Here is a tiny trained network, its code and every weight. The questions are about switching its units off for an input and a target symbol, where a switched-off unit gives its printed mean instead of its output.

import numpy as np


def w(rows, s, z=0):
    codes = np.array(rows[::2]) - 128.0
    scale = np.full(codes.shape[1], s)
    scale[-1] = z or s
    return codes * scale


def norm(h):
    return h / np.sqrt((h * h).mean(-1, keepdims=True) + 1e-5)


def softmax(a):
    e = np.exp(a - a.max(-1, keepdims=True))
    return e / e.sum(-1, keepdims=True)


def log_softmax(a):
    a = a - a.max(-1, keepdims=True)
    return a - np.log(np.exp(a).sum(-1, keepdims=True))


def net(x, mask):
    ids = ['Φαβηθλμπστψω'.index(c) for c in x.split()]
    T = len(ids)
    res = E[ids] + P[:T]
    u = 0
    for l in range(3):
        r = norm(res)
        for j in range(2):
            rows = slice(3 * j, 3 * j + 3)
            q, k, v = (r @ M[l][rows].T for M in (Q, K, V))
            z = softmax(np.where(np.tri(T) > 0, q @ k.T / 3**0.5, -1e9)) @ v
            o = O[l][rows]
            res = res + np.where(mask[u + j], z, o[:, -1]) @ o[:, :-1]
        u += 2
    return log_softmax(norm(res)[-1] @ U[:, :-1].T + U[:, -1])


Q, K, V, O = {}, {}, {}, {}
E = w([
[202,119,159,143,135,115,138,168,93],'Φ',
[198,49,99,131,121,197,110,178,133],'α',
[147,111,128,98,185,109,172,170,110],'β',
[157,97,148,86,223,69,91,71,210],'η',
[137,33,128,93,170,37,115,146,177],'θ',
[81,164,85,196,178,108,106,154,19],'λ',
[104,150,97,110,29,23,39,135,126],'μ',
[187,160,141,173,200,152,44,147,72],'π',
[51,199,104,117,144,162,27,112,67],'σ',
[31,192,37,187,118,70,115,140,189],'τ',
[142,145,10,105,173,148,10,154,185],'ψ',
[48,250,180,126,116,153,87,171,201],'ω',
],0.018)
P = w([
[186,230,76,125,145,110,202,170,138],'0',
[103,113,64,72,98,195,132,177,119],'1',
[131,116,89,106,62,108,115,175,117],'2',
[110,110,114,122,91,117,86,155,136],'3',
[85,94,130,155,101,110,88,154,141],'4',
[55,84,140,150,120,127,85,170,146],'5',
[2,73,153,137,163,128,92,184,152],'6',
],0.013)
Q[0] = w([
[139,61,107,149,130,112,63,194,130],'L0H0',
[131,139,72,153,153,135,75,171,120],'L0H0',
[157,129,100,114,123,147,50,134,151],'L0H0',
[124,67,97,159,104,115,183,82,116],'L0H1',
[122,153,115,147,90,82,79,100,88],'L0H1',
[56,123,54,120,203,126,1,207,197],'L0H1',
],0.0092)
K[0] = w([
[113,124,134,211,129,144,34,88,140],'L0H0',
[150,99,123,141,113,122,43,117,158],'L0H0',
[117,145,108,134,139,189,50,127,134],'L0H0',
[138,142,80,163,82,165,173,100,78],'L0H1',
[99,156,164,135,85,161,113,170,137],'L0H1',
[12,118,195,196,141,77,75,168,140],'L0H1',
],0.011)
V[0] = w([
[158,215,52,142,133,131,1,189,179],'L0H0',
[135,154,42,154,163,135,60,167,183],'L0H0',
[157,96,150,211,128,111,63,137,117],'L0H0',
[165,49,167,180,68,88,205,136,84],'L0H1',
[113,142,207,82,80,112,112,196,191],'L0H1',
[67,91,197,43,200,80,80,95,84],'L0H1',
],0.0092)
O[0] = w([
[117,93,135,17,124,82,168,237,97,255],'L0H0',
[43,189,64,59,159,85,139,190,57,226],'L0H0',
[107,171,163,121,205,161,56,123,63,132],'L0H0',
[135,114,155,143,210,110,1,138,160,55],'L0H1',
[144,109,205,195,37,207,144,172,148,187],'L0H1',
[128,196,185,102,67,24,138,71,119,164],'L0H1',
],0.0082,0.013)
Q[1] = w([
[144,154,96,197,150,220,197,84,129],'L1H0',
[2,79,89,147,58,128,194,176,123],'L1H0',
[64,123,89,90,38,40,177,189,74],'L1H0',
[180,209,135,195,180,235,157,96,95],'L1H1',
[199,133,39,136,146,145,113,49,178],'L1H1',
[146,142,123,178,147,126,136,119,175],'L1H1',
],0.01)
K[1] = w([
[218,129,129,113,131,142,169,96,169],'L1H0',
[74,170,207,160,112,123,89,123,159],'L1H0',
[12,173,196,116,100,95,108,147,123],'L1H0',
[228,98,108,50,193,152,197,141,165],'L1H1',
[223,113,84,116,122,170,118,125,121],'L1H1',
[164,130,143,114,125,116,124,135,111],'L1H1',
],0.011)
V[1] = w([
[163,180,255,109,161,112,156,61,73],'L1H0',
[180,55,135,100,145,148,106,108,188],'L1H0',
[145,4,49,130,206,27,100,78,46],'L1H0',
[111,217,69,125,111,224,86,111,114],'L1H1',
[179,68,189,35,147,132,102,95,96],'L1H1',
[135,130,116,103,182,91,228,190,146],'L1H1',
],0.0095)
O[1] = w([
[218,105,45,66,200,190,224,120,138,60],'L1H0',
[73,51,150,137,186,152,128,203,147,45],'L1H0',
[84,45,54,135,174,152,2,30,99,81],'L1H0',
[130,116,79,173,96,46,198,114,44,86],'L1H1',
[178,68,208,78,129,145,83,136,141,96],'L1H1',
[218,169,99,177,143,185,70,160,216,253],'L1H1',
],0.0086,0.012)
Q[2] = w([
[103,232,104,184,81,160,129,223,112],'L2H0',
[128,83,118,62,125,29,123,190,65],'L2H0',
[89,86,165,111,81,161,114,118,113],'L2H0',
[162,107,126,157,117,202,161,201,239],'L2H1',
[66,136,79,69,127,126,99,186,101],'L2H1',
[78,229,78,106,2,119,64,110,24],'L2H1',
],0.0083)
K[2] = w([
[93,127,102,152,158,88,176,155,224],'L2H0',
[54,254,116,134,163,140,112,160,94],'L2H0',
[151,123,38,155,202,196,158,106,82],'L2H0',
[189,90,144,170,171,25,185,65,239],'L2H1',
[53,199,125,223,133,87,133,86,38],'L2H1',
[43,227,101,187,47,188,174,136,49],'L2H1',
],0.0074)
V[2] = w([
[30,84,82,109,105,97,173,97,168],'L2H0',
[48,136,140,113,121,38,154,146,174],'L2H0',
[152,131,148,121,115,95,141,64,76],'L2H0',
[121,151,120,108,148,10,125,134,188],'L2H1',
[165,95,138,71,69,100,117,89,189],'L2H1',
[91,55,152,135,163,112,134,140,158],'L2H1',
],0.012)
O[2] = w([
[72,81,75,137,115,114,128,147,160,97],'L2H0',
[35,84,112,157,96,167,123,135,134,222],'L2H0',
[114,98,132,93,211,112,127,129,135,4],'L2H0',
[76,107,145,126,52,215,106,64,151,254],'L2H1',
[89,65,124,49,102,157,161,134,111,121],'L2H1',
[8,160,140,154,142,149,141,252,174,36],'L2H1',
],0.012,0.008)
U = w([
[121,71,194,125,174,244,24,131,201,101],'Φ',
[151,161,183,160,100,103,183,186,122,73],'α',
[9,77,101,7,211,77,113,196,114,174],'β',
[178,205,77,105,90,146,38,130,148,253],'η',
[158,44,98,31,111,73,160,46,8,32],'θ',
[201,69,89,70,135,243,149,24,145,62],'λ',
[181,76,108,216,183,96,67,1,99,164],'μ',
[193,96,168,182,211,142,108,137,130,108],'π',
[158,77,96,176,216,156,90,212,119,55],'σ',
[188,154,168,37,215,123,55,155,34,42],'τ',
[58,76,51,253,81,133,96,84,139,34],'ψ',
[106,77,205,136,90,87,62,84,96,227],'ω',
],0.0076,0.007)

Each question gives the input, a string of symbols that net reads in full, and the target symbol t.
The units are the heads (3 rows each of Q, K, V and O). Each row of codes is followed by its name. A weight is (code - 128) times the scale printed after its matrix; where a second scale follows, it is the last column's (O and U).
mask holds one flag per head, layer by layer. A switched-off head (its flag False) gives its mean, the last column of its rows in O, instead of its output. The means were averaged over made-up inputs and are rounded, as every weight is.
A unit's drop is (log p(t) with every unit on - log p(t) with that unit switched off) / (log p(t) with every unit on - log p(t) with every unit switched off).
The circuit of an input: a set's keep is (log p(t) with only the set's units on - log p(t) with every unit switched off) / (log p(t) with every unit on - log p(t) with every unit switched off). Starting from all 6 units, units are removed one at a time, each time the one whose removal leaves the highest keep (on an exact tie, the one counted first), for as long as the keep stays at least 0.8.
units of the circuit, in order: the units of the circuit, biggest drop first
most important unit: the unit with the biggest drop
which heads matter: for each layer, one digit per head in row order, 1 if its drop is at least 0.15 and else 0, layers parted by /
input β θ λ η Φ, target μ: which heads matter : 10 / 10 / 00
input η η η ω π, target α: which heads matter : 01 / 10 / 00
input ψ θ π θ θ σ β, target θ: units of the circuit, in order : L1H0; L2H1; L1H1
input η η η, target λ: units of the circuit, in order : L0H1; L2H1; L1H0
input α λ α θ, target μ: most important unit : L1H0
input β θ π, target τ: which heads matter : 10 / 01 / 00
input α α ω β, target α: units of the circuit, in order : L1H0; L0H1
input θ θ β, target Φ: units of the circuit, in order : L0H1; L1H1; L1H0
input ω θ θ α θ θ λ, target μ: units of the circuit, in order : L1H0; L0H0; L2H1
input θ θ θ θ ω, target α: units of the circuit, in order : L1H0; L0H1
input θ θ α ω η η, target α: which heads matter : 00 / 10 / 00
input τ θ η, target ψ: which heads matter : 01 / 10 / 10
input η η θ, target Φ: units of the circuit, in order : L1H1; L1H0
input Φ θ ψ ψ λ, target β: units of the circuit, in order : L0H0
input η θ σ β σ λ, target θ: which heads matter : 01 / 10 / 01
input η ψ ψ θ, target β: which heads matter : 10 / 00 / 00
input α λ τ, target ψ: units of the circuit, in order : L2H0; L1H1
input α α η η η, target λ: units of the circuit, in order : L1H0; L0H1; L0H0
input η θ η θ η θ τ, target ψ: which heads matter : 01 / 00 / 00
input λ τ Φ θ, target ψ: which heads matter : 01 / 11 / 10
input π θ θ τ λ, target ψ: units of the circuit, in order : L2H0
